Here is a tiny trained network, its code and every weight. The questions are about switching its units off for an input and a class, where a switched-off unit gives its printed mean instead of its output.

import numpy as np


def w(rows, s, z=0):
    codes = np.array(rows[::2]) - 128.0
    scale = np.full(codes.shape[1], s)
    scale[-1] = z or s
    return codes * scale


def f(y):
    return y / 2 * (1 + np.tanh(0.7978845608 * (y + 0.044715 * y**3)))


def log_softmax(a):
    a = a - a.max(-1, keepdims=True)
    return a - np.log(np.exp(a).sum(-1, keepdims=True))


def net(x, mask):
    res = np.array(x, float).reshape(1, 4) / 4 @ E
    y = f(res @ A[0][:, :-1].T + A[0][:, -1])
    res = res + np.where(mask, y, B[0][:, -1]) @ B[0][:, :-1]
    return log_softmax(res[-1] @ U[:, :-1].T + U[:, -1])


A, B = {}, {}
E = w([
[121,85,150,56,211,85,1,123],'x0',
[116,33,154,157,58,180,67,159],'x1',
[245,52,104,63,139,124,200,96],'x2',
[108,65,59,223,201,67,125,19],'x3',
],0.0095)
A[0] = w([
[178,178,79,193,104,179,181,99,208],'n0',
[102,7,146,132,89,178,137,140,253],'n1',
[149,158,112,89,147,105,165,113,119],'n2',
[77,149,92,115,149,100,157,91,95],'n3',
[179,104,59,148,129,125,129,73,122],'n4',
[40,177,129,171,149,127,104,134,52],'n5',
[101,90,85,166,126,128,111,113,110],'n6',
[116,93,147,92,198,113,97,105,196],'n7',
[127,139,138,107,153,122,81,125,106],'n8',
[152,122,117,86,152,113,81,117,108],'n9',
[130,189,124,119,180,119,152,146,103],'n10',
[138,146,173,53,93,143,167,185,115],'n11',
[127,101,123,196,138,102,117,99,80],'n12',
],0.015,0.0045)
B[0] = w([
[129,176,116,144,117,179,137,51,250],'n0',
[162,206,149,149,211,63,49,104,228],'n1',
[160,178,151,137,188,30,115,158,184],'n2',
[87,127,130,85,106,78,74,133,185],'n3',
[118,74,136,43,121,170,105,96,213],'n4',
[234,104,254,81,214,196,163,140,220],'n5',
[93,82,153,106,117,110,56,144,189],'n6',
[130,133,130,158,154,125,148,42,226],'n7',
[105,132,93,199,62,161,144,70,175],'n8',
[113,152,106,162,117,236,145,74,185],'n9',
[96,201,156,94,96,112,35,149,181],'n10',
[95,55,207,102,90,146,88,102,240],'n11',
[83,102,163,86,85,146,67,116,201],'n12',
],0.0096,0.014)
U = w([
[14,45,177,29,56,142,72,124,75],'0',
[255,102,178,44,236,177,172,110,244],'1',
[103,237,150,157,164,39,36,133,156],'2',
[65,179,125,218,102,231,154,35,100],'3',
[109,148,131,160,119,104,118,106,252],'4',
[33,119,105,166,162,151,189,169,54],'5',
[165,68,69,154,105,89,187,197,58],'6',
],0.0078,0.0037)

Each question gives the input, the list of numbers given to net, and the class t.
The units are the neurons (one row each of A and B). Each row of codes is followed by its name. A weight is (code - 128) times the scale printed after its matrix; where a second scale follows, it is the last column's (A, B and U).
mask holds one flag per neuron, in row order. A switched-off neuron (its flag False) gives its mean, the last column of its row in B, instead of its output. The means were averaged over made-up inputs and are rounded, as every weight is.
A unit's drop is (log p(t) with every unit on - log p(t) with that unit switched off) / (log p(t) with every unit on - log p(t) with every unit switched off).
The circuit of an input: a set's keep is (log p(t) with only the set's units on - log p(t) with every unit switched off) / (log p(t) with every unit on - log p(t) with every unit switched off). Starting from the 12 units with the biggest drops (on a tie, the unit counted first), units are removed one at a time, each time the one whose removal leaves the highest keep (on an exact tie, the one counted first), for as long as the keep stays at least 0.8.
circuit, biggest first: the units of the circuit, biggest drop first
unit that matters most: the unit with the biggest drop
k most important neurons: the k neurons with the biggest drops, biggest first
drop of u: that unit's drop, to one decimal
input [-5,-8,7,6], class 2: unit that matters most => n2
input [8,-5,-7,2], class 3: 3 most important neurons => n8; n9; n7
input [4,5,-4,1], class 2: 2 most important neurons => n1; n4
input [4,-6,-6,-4], class 1: 2 most important neurons => n5; n1
input [4,1,-3,7], class 0: 2 most important neurons => n12; n6
input [4,-2,-4,0], class 1: 3 most important neurons => n5; n0; n12
input [7,5,3,-6], class 3: circuit, biggest first => n9; n8; n4
input [4,-8,0,8], class 0: 3 most important neurons => n4; n1; n12
input [8,-7,2,3], class 3: circuit, biggest first => n9; n8
input [-8,-6,5,3], class 3: 3 most important neurons => n0; n5; n1
input [8,5,1,2], class 3: circuit, biggest first => n9; n7
input [7,0,6,4], class 3: circuit, biggest first => n9; n5
input [5,-3,4,0], class 3: 2 most important neurons => n5; n9
input [4,-1,-6,4], class 1: circuit, biggest first => n5
input [8,-2,0,8], class 0: 3 most important neurons => n12; n6; n4
input [1,-7,-2,8], class 0: 2 most important neurons => n4; n1
input [-5,7,4,1], class 2: 2 most important neurons => n1; n5
input [-5,5,2,3], class 2: drop of n5 => 0.4
input [-1,-6,4,4], class 2: drop of n5 => 0.9
input [7,-6,2,1], class 3: drop of n1 => 0.3
input [-8,4,6,-5], class 3: unit that matters most => n0
